Known rows, with every step that occurs:
zuka-gali-govi-turi-leti: [ 166   28  -51 -170  -97  304 -339   10  264 -169  120 -310  104  426
  157 -333  115   85  115  197   85  203   93  -49  -73  -52   65  404
  137 -381   25 -230   12  355  -10 -227   96 -204  235  -41  106 -199
 -411]
pavup-sene-gali-zuka-momugo-leti-lotaro-turi: [-151  278 -188 -484 -143  465 -476  215  322  220  -42  126  297  179
  197 -369 -192  406  213  151   56  -11 -124 -685  -35  -37 -261  632
  281 -341  156 -252  206  353   46 -813  427 -509  170 -444  -39 -363
 -337]
sene-gali-zuka-momugo-leti: [ -48  113 -197 -207 -170  336 -257  158  317 -136  128  438 -217  121
  133 -578 -274  286  195  172 -160  -53 -184 -251  -37  166 -195  499
  391 -109   59 -145  -23  274  -75 -451  279 -275  156 -216  -43 -557
  -76]
lotaro-leti-turi-govi: [ 242   85 -111 -344 -200  286 -301  101  441   20  370 -237  335  331
  -64 -106   65  336   57   31  268  126   95 -289   55 -144 -218  335
  294 -360  -14 -183  134  298  -71 -200  226 -274  158 -245   -1 -134
 -499]
sene-gali-pavup-rivo: [-125  104 -227 -598  109  313    0   79  112 -239   96   30  113  -71
  248  -80 -156 -362 -334 -175 -322  267   26   29   12   45 -167  556
 -155   34   90 -199  -15   97 -372 -290  279 -226  484 -459  165 -179
 -326]
turi-zuka-gali-pavup: [-260  -82  -27 -428  -24  315  216   40  197   31  424   57  -52  140
   -2 -440 -194 -163 -253 -232 -184   57  -93  -93  344   63  -61  482
  234 -278  161 -371 -149  241 -169 -147  107 -137  108 -337  132 -344
 -249]
pavup-zuka-momugo-leti-lotaro-turi: [-215  320 -128 -344 -250  447 -429   55  301  225  106   87  358  242
  120 -368 -194  395  271  187   41  -13    1 -621  -78 -106 -222  462
  300 -347   77   26   47  402  -42 -822  359 -638  202 -241  -26 -329
 -360]
govi-turi-leti-lotaro-gali: [  85  316  -23 -259    9  404 -403  -29   77 -206  -20 -110  182  148
   37 -311  138  133  426  -23   98  164  100 -420  130  100  -57  650
   88 -535  248 -308  165  470  -25 -586  303 -160  214 -219   -9 -173
 -452]
pavup-zuka-gali-govi-rivo-turi-leti: [  81   82  -96 -272 -109  381 -120  239  223  -79  218 -350   26  416
  210 -305 -125   76   92  106  -99  232  179 -318 -279  -81   81  545
  254 -163  -10   -9   81  606 -132 -389  192 -278  327   72   35 -406
 -210]
zuka-sene-gali-govi-turi: [ 148  280 -138 -372   90  271 -532  -60  122 -246   16  -59  315  108
  542 -332  -22  141  174  195  162  156 -116   25  -77  -98 -202  448
  -52 -172   86 -245  276  173 -152 -127   46 -355  236 -385  236   -5
 -318]
rivo-govi-turi-gali-zuka-sene: [  84  231 -139 -424  -42  164 -330  106  129 -117  167  -94  125  116
  268 -266 -185  132  191  138   34  174 -277 -327  129 -236 -234  603
   92 -400  -59 -133   89  354  -44 -233  -97 -150  -20 -125  175 -221
 -232]
gali-zuka-pavup-sene-rivo-govi-turi: [-102  474 -199 -572   21  343 -334   64  142 -186  149 -337  239  305
  560  -83 -162  -68  152  442   33  242   50  -25  -65 -222 -233  418
   35 -223  -23 -113  312  386 -191 -446 -141 -435  205 -313  236 -275
 -226]
gali-zuka-momugo-leti-turi: [  15   36 -125 -393 -222  387 -439  -38  391  109   23   63  164  113
  162 -438 -194  430  130  205 -100   46   21 -446 -138  -23 -127  388
  319 -214  109   63   -3  292  -77 -544  -29 -419  226 -164   66 -300
 -179]
leti-turi-zuka-pavup-sene-gali-govi: [   5  127 -247 -523   35  420 -296  324  385   33  257 -222  244  202
  221 -411 -162  173 -100 -151   56  213 -145  -74   80 -116 -266  538
  156 -247   49 -562  295  244 -222 -199  221 -374  174 -570   93  -52
 -242]
sene-rivo-pavup-zuka-momugo-leti-turi-govi: [  29  167  -49 -422 -169  539 -307   78  566   -4  425 -252  169  384
  -26 -419 -267  257  -42  125  -42  220   31 -337  -66 -195 -356  491
  238 -405 -148  -78  196  632 -237 -542  216 -626  250 -242  -97 -346
 -322]
zuka-momugo-leti-turi: [  71   93  -90 -298 -184  369 -482  -90  333   12   16   66  270   72
  130 -413  -87  391   78  172  -90   41   91 -260  -84   -7 -201  279
  188 -227  122   54  -12  250  -75 -495   38 -421  309 -237  148 -174
 -207]
sene-gali-govi-rivo-turi-zuka-momugo-leti-lotaro: [-182  198 -187 -195 -166  634 -362  143  304   13   18  196 -109  272
  216 -542 -349  399  407  -90   53  203    2 -445 -258 -157 -249  666
  278 -246  129 -392  123  458 -229 -826  451 -543  215 -136  -78 -318
 -114]
govi-rivo-pavup-sene: [ -93  368  -18 -429  317  364  -61  328  251 -390  -34  -96  223 -166
  275   99 -316 -252  -59    9 -260  298  -39   11  176 -202 -267  245
  -30 -213  124  -51   27  502 -198 -398 -130 -262  379 -148  308 -164
    3]
rivo-pavup-zuka-sene-gali: [  11  356  -26 -431  158  276 -262  191   88 -291  200  110  245  -66
  268 -517 -305   29   46  -94 -241  -36 -255 -277  296   89 -195  637
   52 -333  119 -134  262  390 -143 -209  245 -213  120 -419   91 -265
   60]
turi-govi-rivo-sene-gali-zuka-momugo-leti-lotaro: [-142  255 -157 -298  -56  559 -319  208  437  -71  -62  300 -152  136
  153 -420 -391  365  506   67   67  215 -202 -498 -118  -72 -328  753
  319 -419  118 -509   96  383 -217 -833  447 -373  212 -121 -168 -387
 -102]
pavup-zuka-gali-govi: [-127   66 -238 -343  -24  386  -61  152  202  -29  367  100  -41  196
  198 -521 -190   40 -108   31  -35  200 -118  -89    4 -169 -250  495
  253 -190  -86 -179   28  265 -332 -221  185 -393  240 -225   22 -175
 -130]
govi-rivo-sene-gali-zuka-momugo-leti-lotaro: [-192  285 -138 -300  -20  540 -339  170  300 -123 -197  383 -125   10
  282 -444 -395  329  529   84  -50  158 -161 -513 -123    9 -227  718
  266 -364  210 -408   53  337 -218 -861  362 -340  256 -119  -99 -395
   14]
zuka-pavup-gali-govi-rivo-turi-leti: [ 140   52 -102 -238 -103  354  -89  258  249 -178  276 -469   10  377
    7 -172  -91   -7  -42   43 -121  399  214   29 -193  -40   35  500
  169 -114   88 -145  140  521 -143 -318  200 -338  409 -143  167 -382
 -419]
gali-govi-rivo-turi: [  46  160 -169 -323   26  299 -220   99   78 -191  162 -126  125   75
  494   -4 -123   69   87  148   10  283  211  -32 -441 -130 -156  247
   42  220   28   42  146  320 -359 -206  -20 -336  352  -63  206 -123
 -195]
lotaro-gali-zuka-momugo-leti-turi: [  88   88 -129 -424 -208  426 -406  -33  274   62   83   78  101   74
   94 -536 -139  435  148  158  -88   38   15 -464  -70   56 -189  515
  340 -251  158  -23  134  375  -51 -567   85 -420  288 -291   54 -356
 -296]
turi-zuka-gali-govi-rivo: [-146   75  -47 -290   -9  348   37    7   49 -170  237   82 -249   69
  329 -450 -244  -27  141  -87  152  239    8  134  -70    2 -144  509
  146 -129   46 -213   -6  257 -317 -344   88 -178  439   21   22 -138
 -237]
sene-rivo-pavup-zuka-momugo-leti: [-172  298  -93 -215 -107  494 -163  187  322 -267  268  204  -67  183
  136 -533 -390  122   73  200 -348   80  -52 -222  -28   -6 -274  419
  283 -247  -75   84  -26  575 -248 -625  253 -590  287 -199  -22 -618
   -9]
turi-govi-rivo-pavup-zuka-sene: [ -77  380  -18 -422  133  323  -64  229  282 -244  325 -125  238   27
  143 -243 -478   39  142  -27 -116  225 -263 -229  199 -250 -343  530
  216 -432  -40  103   64  516 -248 -398   37 -474  150 -119   94 -264
  -58]
zuka-pavup-sene-rivo: [-213  373  -71 -531  259  274 -174  240  190 -350  109 -183  390  -14
  384  -96  -47 -126 -103  119 -127  230  -16   30  191  190 -331  430
  -98 -310   17 -133   59  157 -345 -462  122 -251  242 -662   26 -162
  -90]
sene-rivo-turi-leti-lotaro-gali: [  66  272  -76 -316   25  443 -364  122    5 -239  122 -164  166  171
   89 -302  167  151  281  -63   13  200  205 -536  -20  204 -117  719
   31 -448  129 -309  266  503 -189 -603  479 -166  195 -380 -160 -258
 -370]
zuka-momugo-gali-pavup-sene-rivo-turi: [ -47  254 -116 -536  135  414 -199  299  125 -185  218 -120  351  119
  408 -176  -34 -109 -338   49 -284  273   14 -312 -137  -63 -439  479
 -101    2  -71  -56  182  478 -288 -474  230 -532  293 -696  180 -339
 -153]
lotaro-leti-momugo-gali-pavup-rivo: [ -37   44 -294 -492   -9  455  152  243   93 -265  249   51   46   12
   46 -246 -130 -236 -354 -330 -322  418    4  -48   86 -183 -358  597
   31  -12   57 -129  -60  235 -334 -541  412 -536  634 -433  186 -372
 -500]
zuka-momugo-leti-turi-gali-govi-rivo-pavup: [  66  139   82 -219  -37  597 -137   16  156 -327  237 -125 -246  104
   59 -452 -362  -39  -51  -78 -238  405  106  224 -106 -238 -270  447
   42 -210  181 -253  107  601 -313 -403  -16 -625  545    2  214 -266
 -290]
momugo-zuka-sene-rivo-pavup-gali: [-111  150  -47 -405  145  382  -73  134  192 -429  422    3  -47 -117
   58 -426 -413 -210 -365 -109 -317  320 -120 -139  285   33 -246  587
  -88 -303 -110 -127  298  687 -229 -426  248 -290  392 -483  200 -439
 -207]
leti-lotaro-turi-zuka-momugo: [-311  243  195 -244 -323  354 -376  -21  118  275  197  183  152  261
   46 -521 -140  290  298   -2  112  -19 -113 -436  130  -64 -208  453
  236 -473  -96  -27 -235  388 -206 -639   87 -420    3 -173 -158 -236
 -403]
govi-rivo-sene-gali-pavup-zuka-momugo-leti: [-100  366 -178 -354  -28  468  -71  296  358 -196   84  334  -96   67
  262 -520 -469   97  195  158 -306   63 -227 -196  -45   33 -240  592
  326 -133   92 -212   21  480 -192 -555  352 -488  465 -270   98 -662
  -70]
govi-rivo-turi-zuka-momugo: [-214  231  215 -217 -232  309 -218    8   42   56  181  149  -16  184
  241 -432 -239  147  255   56  -46   57  -25 -249  -48  -58 -162  389
  193 -166 -111  151 -214  515 -297 -488 -105 -311  129  -24  -16 -334
 -204]
leti-turi-govi-rivo-pavup-zuka-momugo: [-187  427  232 -387 -125  540 -198   -2  217   23  200    7   32  229
   78 -526 -444   -3  148   76 -206  236  -92 -176   49 -287 -296  571
  228 -354  -20  205  -96  681 -392 -640 -145 -757  342  -26  -26 -333
 -210]

Rows:
[ 105  287 -136 -343   -3  489 -395  392  133  -92  -61  -98  132  257
  292 -672 -154  287  358  -39 -132  336  -62 -273 -103 -177  -99  821
  145 -221  -18  -37   69  516 -406 -534  153 -484  402  -94 -167 -397
 -350]
pavup-zuka-sene-gali-govi-rivo-turi-leti-momugo
[ -96  406 -311 -512 -110  440 -137  413  102  -47  576  -89   82  393
  216 -344  -99 -145 -190  -17   11  223  -69 -107   15 -250 -539  511
   31 -232 -320 -346  267  496 -222 -486  415 -571  294 -544   66 -373
 -394]
lotaro-turi-zuka-momugo-gali-pavup-sene-rivo-govi
[  35  214 -242 -455 -147  415  -88  280   96 -108  378 -141  201  240
  154 -446 -260  178   55 -207    5  273 -217 -300  228 -447 -407  657
  221 -422 -106 -185  148  469  -99 -545  280 -573  260 -361  236 -418
 -470]
lotaro-leti-momugo-gali-pavup-rivo-govi-turi-zuka-sene
[ -40  284 -138 -507   33  518 -128  244  331  -52  179  110   41  152
  134 -352 -263   65   78  -38  -44  182 -184 -121   -6   19 -335  719
  171 -252  238 -738  212  287 -227 -437  538 -520  403 -564   53 -429
 -470]
zuka-momugo-leti-lotaro-turi-govi-rivo-sene-gali-pavup
[-288  267   80 -445  -98  415 -177  267  203  100  207   12  175  264
  251 -351 -211   32  -37   18 -191  158 -127 -370   46 -131 -273  499
  140 -264 -191  -51 -170  538 -364 -508    7 -471   58 -439  -37 -430
 -220]
gali-pavup-sene-rivo-turi-zuka-momugo
[-154  259 -116 -470 -115  559 -406  235  308  137   66   41  222  186
  109 -374 -298  336  111  105  -80   40  -90 -621    6 -116 -280  598
  285 -386  197 -300  275  493   12 -789  383 -618  166 -417   19 -429
 -295]
rivo-pavup-sene-gali-zuka-momugo-leti-lotaro-turi
[ 233  197  -87 -276   60  407 -411  272  394 -282   44 -434  216  393
  200 -191  -10  -17   60  119  -60  270   29  -87  -36 -167   26  423
   52 -377   46 -374  207  565   -3 -214  119 -300  250 -155  177 -250
 -336]
rivo-pavup-sene-gali-govi-turi-leti
[ -97  221 -198 -513  -60  260 -163  120  190  -58  292 -232  305  165
  277 -129 -292   58   56  -18   16  214 -174 -232  121 -360 -271  455
   99 -392 -156 -102   42  340 -153 -345   23 -352   81 -259  267 -198
 -314]
gali-pavup-rivo-govi-turi-zuka-sene
[ -78  359  -80 -558  114  292  -40  222  188  -89  152 -166  337   33
  297 -249 -373  -53   18  -80 -251  235 -233 -381  113 -208 -202  707
   94 -246   90   56   -3  502 -198 -373   23 -437  227 -281  232 -337
 -156]
govi-rivo-turi-gali-pavup-zuka-sene
[ 219  126 -162 -380   68  343 -249  238  343 -285   48 -131   82 -100
  389 -104 -182  184  151  173   13  336  -23 -122 -247 -111 -223  360
  -21 -206  -25 -458  189  406 -245 -242  133 -108  559  -61  220 -161
 -253]
momugo-leti-turi-gali-govi-rivo-sene
[ 110  142  -91 -351   10  407 -202  417  279 -193  241 -330  236  397
  113 -250   79  -71 -213  -22 -263  287   53 -345 -116    9 -190  556
   43 -233  -85 -177   54  568 -113 -472  369 -419  252 -466   50 -466
 -289]
zuka-momugo-gali-pavup-sene-rivo-turi-leti
[-108  559 -479 -444   50  606 -211  441  123 -247  247  100  -35  278
  182 -279 -129  -61   66   64  -81  353  -17  -50  -17 -250 -593  651
   84 -323 -100 -504  261  401 -358 -667  506 -642  343 -594   14 -383
 -249]
zuka-momugo-leti-lotaro-gali-pavup-sene-rivo-govi
[-136  232 -248 -335   81  585 -341  311  458  -55   64 -325  135  327
  177 -305 -317  239  275 -177   22  346  -12 -431 -135 -124 -165  734
  271 -344  210 -577  244  486 -138 -804  446 -495  138 -266   61 -244
 -116]
momugo-zuka-pavup-sene-gali-govi-rivo-turi-leti-lotaro
[-244  412   49 -479  -31  530  -79  104  327   -1  302 -235  172  228
  137 -216 -505  -46  194    8  -93  221   30 -442    2 -294 -132  537
  224 -340   59   80  157  773 -252 -664   78 -604  299   97    1 -344
 -222]
leti-lotaro-turi-govi-rivo-pavup-zuka
[-203  207  -30 -411 -219  579 -229   50  204  102  110   45  -21  160
   28 -397 -400  201  127  107  -72  205   41 -466  -84 -133 -170  650
  259 -304  214  -90  211  598  -60 -906  286 -673  435 -191   48 -507
 -474]
govi-rivo-pavup-gali-zuka-momugo-leti-lotaro-turi
